Here is a tiny trained network, its code and every weight. The questions are about switching its units off for an input and a class, where a switched-off unit gives its printed mean instead of its output.

import numpy as np


def w(rows, s, z=0):
    codes = np.array(rows[::2]) - 128.0
    scale = np.full(codes.shape[1], s)
    scale[-1] = z or s
    return codes * scale


def norm(h):
    return h / np.sqrt((h * h).mean(-1, keepdims=True) + 1e-5)


def f(y):
    return np.maximum(y, 0)


def log_softmax(a):
    a = a - a.max(-1, keepdims=True)
    return a - np.log(np.exp(a).sum(-1, keepdims=True))


def net(x, mask):
    res = np.array(x, float).reshape(1, 5) / 4 @ E
    u = 0
    for l in range(4):
        y = f(norm(res) @ A[l][:, :-1].T + A[l][:, -1])
        res = res + np.where(mask[u : u + 4], y, B[l][:, -1]) @ B[l][:, :-1]
        u += 4
    return log_softmax(norm(res)[-1] @ U[:, :-1].T + U[:, -1])


A, B = {}, {}
E = w([
[63,109,147,123,185,52,152],'x0',
[128,65,177,109,162,60,120],'x1',
[97,126,174,176,110,59,227],'x2',
[225,78,154,113,253,132,176],'x3',
[107,176,254,105,85,120,52],'x4',
],0.0086)
A[0] = w([
[138,48,51,149,190,150,100,201],'0.n0',
[169,240,107,32,19,182,146,58],'0.n1',
[85,156,30,253,173,141,212,222],'0.n2',
[144,150,94,123,181,127,141,5],'0.n3',
],0.0067,0.002)
B[0] = w([
[54,194,145,119,175,123,122,227],'0.n0',
[107,165,141,87,176,37,93,231],'0.n1',
[1,49,118,128,66,244,132,254],'0.n2',
[230,125,98,54,97,158,53,150],'0.n3',
],0.0072,0.0053)
A[1] = w([
[120,202,71,155,3,152,130,242],'1.n0',
[112,93,171,109,166,221,133,138],'1.n1',
[113,175,118,40,151,215,127,84],'1.n2',
[136,191,125,154,39,114,71,2],'1.n3',
],0.0064,0.002)
B[1] = w([
[80,184,132,136,79,176,138,254],'1.n0',
[199,29,172,98,166,11,79,197],'1.n1',
[174,100,181,130,110,158,222,208],'1.n2',
[129,206,111,51,90,102,76,194],'1.n3',
],0.011,0.0052)
A[2] = w([
[225,109,158,88,250,146,70,200],'2.n0',
[148,217,85,125,119,115,121,79],'2.n1',
[144,181,131,153,65,148,97,6],'2.n2',
[203,150,118,81,184,128,143,215],'2.n3',
],0.012,0.0011)
B[2] = w([
[194,122,148,248,159,131,37,247],'2.n0',
[94,182,145,123,174,83,116,169],'2.n1',
[123,156,156,43,144,117,85,184],'2.n2',
[156,195,165,136,68,241,21,185],'2.n3',
],0.012,0.011)
A[3] = w([
[103,226,128,61,128,111,76,37],'3.n0',
[82,141,183,190,133,46,120,255],'3.n1',
[87,155,86,103,164,255,192,89],'3.n2',
[155,131,112,73,75,119,96,74],'3.n3',
],0.0084,0.0035)
B[3] = w([
[224,225,101,75,107,70,201,242],'3.n0',
[215,72,6,104,221,145,195,254],'3.n1',
[132,63,199,230,1,150,141,183],'3.n2',
[185,111,163,70,151,10,103,158],'3.n3',
],0.0069,0.0066)
U = w([
[123,249,131,24,71,90,97,208],'0',
[38,86,106,151,22,207,148,89],'1',
[94,52,108,110,200,4,195,4],'2',
[214,107,157,178,147,181,9,152],'3',
],0.012,0.0015)

Each question gives the input, the list of numbers given to net, and the class t.
The units are the neurons (one row each of A and B). Each row of codes is followed by its name. A weight is (code - 128) times the scale printed after its matrix; where a second scale follows, it is the last column's (A, B and U).
mask holds one flag per neuron, layer by layer. A switched-off neuron (its flag False) gives its mean, the last column of its row in B, instead of its output. The means were averaged over made-up inputs and are rounded, as every weight is.
A unit's drop is (log p(t) with every unit on - log p(t) with that unit switched off) / (log p(t) with every unit on - log p(t) with every unit switched off).
The circuit of an input: a set's keep is (log p(t) with only the set's units on - log p(t) with every unit switched off) / (log p(t) with every unit on - log p(t) with every unit switched off). Starting from the 12 units with the biggest drops (on a tie, the unit counted first), units are removed one at a time, each time the one whose removal leaves the highest keep (on an exact tie, the one counted first), for as long as the keep stays at least 0.8.
units of the circuit, in order: the units of the circuit, biggest drop first
top k neurons: the k neurons with the biggest drops, biggest first
k most important neurons of layer l: the k neurons of layer l with the biggest drops, biggest first
drop when u is switched off: that unit's drop, to one decimal
input [0,8,-6,-5,1], class 0: units of the circuit, in order => [2.n0]
input [3,1,3,0,6], class 2: top 3 neurons => [2.n3 2.n0 1.n0]
input [-5,4,-4,-1,4], class 0: units of the circuit, in order => [1.n3 2.n2 3.n0]
input [-1,1,-6,-8,-8], class 1: top 2 neurons => [0.n2 3.n2]
input [5,3,-3,-2,-1], class 2: 2 most important neurons of layer 2 => [2.n3 2.n0]
input [6,2,-6,-3,-2], class 2: 3 most important neurons of layer 1 => [1.n0 1.n3 1.n1]
input [2,-3,7,3,8], class 2: top 2 neurons => [2.n3 2.n0]
input [3,-4,-4,0,-2], class 1: top 2 neurons => [2.n0 0.n2]
input [0,4,5,-3,-7], class 1: drop when 0.n2 is switched off => 0.2
input [-3,-5,1,-6,-8], class 1: drop when 0.n2 is switched off => 1.5
input [3,2,-6,-3,3], class 0: drop when 1.n1 is switched off => 0.1
